Here is a tiny trained network, its code and every weight. The questions are about switching its units off for an input and a target symbol, where a switched-off unit gives its printed mean instead of its output.

import numpy as np


def w(rows, s, z=0):
    codes = np.array(rows[::2]) - 128.0
    scale = np.full(codes.shape[1], s)
    scale[-1] = z or s
    return codes * scale


def f(y):
    return np.maximum(y, 0)


def softmax(a):
    e = np.exp(a - a.max(-1, keepdims=True))
    return e / e.sum(-1, keepdims=True)


def log_softmax(a):
    a = a - a.max(-1, keepdims=True)
    return a - np.log(np.exp(a).sum(-1, keepdims=True))


def net(x, mask):
    ids = ['αβεηλμψω'.index(c) for c in x.split()]
    T = len(ids)
    res = E[ids] + P[:T]
    u = 0
    for l in range(2):
        q, k, v = (res @ M[l].T for M in (Q, K, V))
        z = softmax(np.where(np.tri(T) > 0, q @ k.T / 2**0.5, -1e9)) @ v
        res = res + np.where(mask[u], z, O[l][:, -1]) @ O[l][:, :-1]
        u += 1
        y = f(res @ A[l][:, :-1].T + A[l][:, -1])
        res = res + np.where(mask[u : u + 12], y, B[l][:, -1]) @ B[l][:, :-1]
        u += 12
    return log_softmax(res[-1] @ U[:, :-1].T + U[:, -1])


Q, K, V, O, A, B = {}, {}, {}, {}, {}, {}
E = w([
[86,60,158,120],'α',
[95,80,177,112],'β',
[89,58,118,115],'ε',
[141,125,137,113],'η',
[49,199,154,200],'λ',
[133,186,126,142],'μ',
[96,165,170,180],'ψ',
[174,96,139,5],'ω',
],0.014)
P = w([
[147,97,138,219],'0',
[139,72,199,141],'1',
[37,119,143,83],'2',
[151,96,196,127],'3',
[65,132,95,90],'4',
[179,106,178,112],'5',
[107,142,54,94],'6',
[206,122,165,96],'7',
[135,136,1,117],'8',
],0.015)
Q[0] = w([
[117,83,153,90],'0.h1',
[229,117,254,203],'0.h1',
],0.0074)
K[0] = w([
[156,145,117,171],'0.h1',
[64,2,160,218],'0.h1',
],0.0087)
V[0] = w([
[24,21,218,179],'0.h1',
[91,98,56,255],'0.h1',
],0.0065)
O[0] = w([
[144,17,30,232,255],'0.h1',
[166,221,2,151,155],'0.h1',
],0.0092,0.007)
A[0] = w([
[148,210,144,172,191],'0.n1',
[167,80,108,81,56],'0.n2',
[191,132,98,86,108],'0.n3',
[88,206,155,85,135],'0.n4',
[2,68,173,129,170],'0.n5',
[56,85,103,115,171],'0.n6',
[75,158,28,122,137],'0.n7',
[154,112,86,74,113],'0.n8',
[139,86,235,86,167],'0.n9',
[245,95,103,123,255],'0.n10',
[199,58,9,198,163],'0.n11',
[102,195,133,155,225],'0.n12',
],0.0083,0.0041)
B[0] = w([
[167,171,23,130,138],'0.n1',
[123,143,170,255,142],'0.n2',
[72,119,212,131,134],'0.n3',
[139,115,176,116,136],'0.n4',
[208,214,124,65,172],'0.n5',
[149,146,145,131,173],'0.n6',
[23,109,84,52,162],'0.n7',
[130,98,201,164,140],'0.n8',
[109,183,71,164,140],'0.n9',
[151,55,120,126,183],'0.n10',
[107,122,116,198,249],'0.n11',
[207,172,107,128,140],'0.n12',
],0.0083,0.019)
Q[1] = w([
[4,170,147,63],'1.h1',
[118,106,137,185],'1.h1',
],0.011)
K[1] = w([
[71,202,254,122],'1.h1',
[148,194,76,114],'1.h1',
],0.0058)
V[1] = w([
[2,30,146,121],'1.h1',
[160,78,215,151],'1.h1',
],0.0085)
O[1] = w([
[71,70,159,105,254],'1.h1',
[165,87,250,203,14],'1.h1',
],0.016,0.0077)
A[1] = w([
[160,72,183,138,111],'1.n1',
[211,115,117,175,253],'1.n2',
[224,148,148,254,111],'1.n3',
[190,112,104,206,214],'1.n4',
[64,101,152,168,65],'1.n5',
[115,128,93,243,44],'1.n6',
[128,97,207,190,98],'1.n7',
[179,168,84,3,126],'1.n8',
[227,154,148,174,216],'1.n9',
[214,177,218,153,187],'1.n10',
[196,79,107,230,141],'1.n11',
[68,118,147,73,175],'1.n12',
],0.0098,0.0049)
B[1] = w([
[109,161,42,187,175],'1.n1',
[69,159,125,55,175],'1.n2',
[164,52,210,80,171],'1.n3',
[67,155,197,79,200],'1.n4',
[136,168,154,146,223],'1.n5',
[183,145,163,120,229],'1.n6',
[118,232,137,114,182],'1.n7',
[212,154,156,176,249],'1.n8',
[176,40,114,210,162],'1.n9',
[136,113,114,254,147],'1.n10',
[117,154,137,107,234],'1.n11',
[219,84,133,123,205],'1.n12',
],0.0082,0.015)
U = w([
[51,201,80,219,15],'α',
[51,218,145,117,79],'β',
[101,29,57,206,236],'ε',
[162,42,172,17,200],'η',
[96,148,2,167,38],'λ',
[219,164,120,36,127],'μ',
[42,198,58,70,253],'ψ',
[199,119,154,241,22],'ω',
],0.007,0.0045)

Each question gives the input, a string of symbols that net reads in full, and the target symbol t.
The units are the heads (2 rows each of Q, K, V and O) and the neurons (one row each of A and B). Each row of codes is followed by its name. A weight is (code - 128) times the scale printed after its matrix; where a second scale follows, it is the last column's (O, A, B and U).
mask holds one flag per unit, layer by layer, with each layer's heads first. A switched-off unit (its flag False) gives its mean, the last column of its rows in O or B, instead of its output. The means were averaged over made-up inputs and are rounded, as every weight is.
A unit's drop is (log p(t) with every unit on - log p(t) with that unit switched off) / (log p(t) with every unit on - log p(t) with every unit switched off).
The circuit of an input: a set's keep is (log p(t) with only the set's units on - log p(t) with every unit switched off) / (log p(t) with every unit on - log p(t) with every unit switched off). Starting from the 12 units with the biggest drops (on a tie, the unit counted first), units are removed one at a time, each time the one whose removal leaves the highest keep (on an exact tie, the one counted first), for as long as the keep stays at least 0.8.
circuit, biggest first: the units of the circuit, biggest drop first
most important unit: the unit with the biggest drop
k most important neurons: the k neurons with the biggest drops, biggest first
k most important neurons of layer l: the k neurons of layer l with the biggest drops, biggest first
input ω ω μ η, target ω: circuit, biggest first : 1.h1
input ε ε λ, target λ: 2 most important neurons of layer 0 : 0.n7, 0.n5
input μ ε ε λ μ ε ε α, target μ: 2 most important neurons of layer 0 : 0.n1, 0.n12
input ε ε ψ η, target ε: circuit, biggest first : 0.h1, 0.n5, 1.n8
input η ε η η α λ μ, target μ: circuit, biggest first : 0.h1, 0.n11, 1.n8
input μ α ε β ε μ, target μ: circuit, biggest first : 0.n1, 1.h1, 0.h1, 1.n3
input ω μ ψ μ λ λ η η, target ω: 2 most important neurons of layer 0 : 0.n7, 0.n10
input μ ψ ε β, target μ: circuit, biggest first : 1.h1, 0.h1, 0.n1, 1.n3
input ω μ α, target ω: 2 most important neurons : 0.n7, 0.n5
input μ ε ε η, target μ: circuit, biggest first : 0.n1, 1.h1, 0.h1, 1.n3
input ω μ β, target ω: circuit, biggest first : 1.h1, 0.n7
input μ λ ε, target μ: circuit, biggest first : 0.n5, 0.n11, 1.h1
input ε ω ω α λ, target ω: circuit, biggest first : 0.h1, 1.h1, 0.n7
input η ψ ω ε, target η: circuit, biggest first : 1.h1, 1.n3, 0.n7, 1.n2
input β η ε μ β λ μ ε, target β: 2 most important neurons : 1.n7, 0.n7
input ψ ψ ε ε ε λ, target ψ: most important unit : 0.h1
input η μ ε η ε λ λ μ, target η: 2 most important neurons : 1.n3, 0.n7
input α β ε ε α μ, target α: 2 most important neurons : 1.n7, 0.n5
input μ μ ω, target ω: 3 most important neurons : 0.n7, 0.n5, 1.n10
input λ μ λ μ α, target μ: most important unit : 0.n5
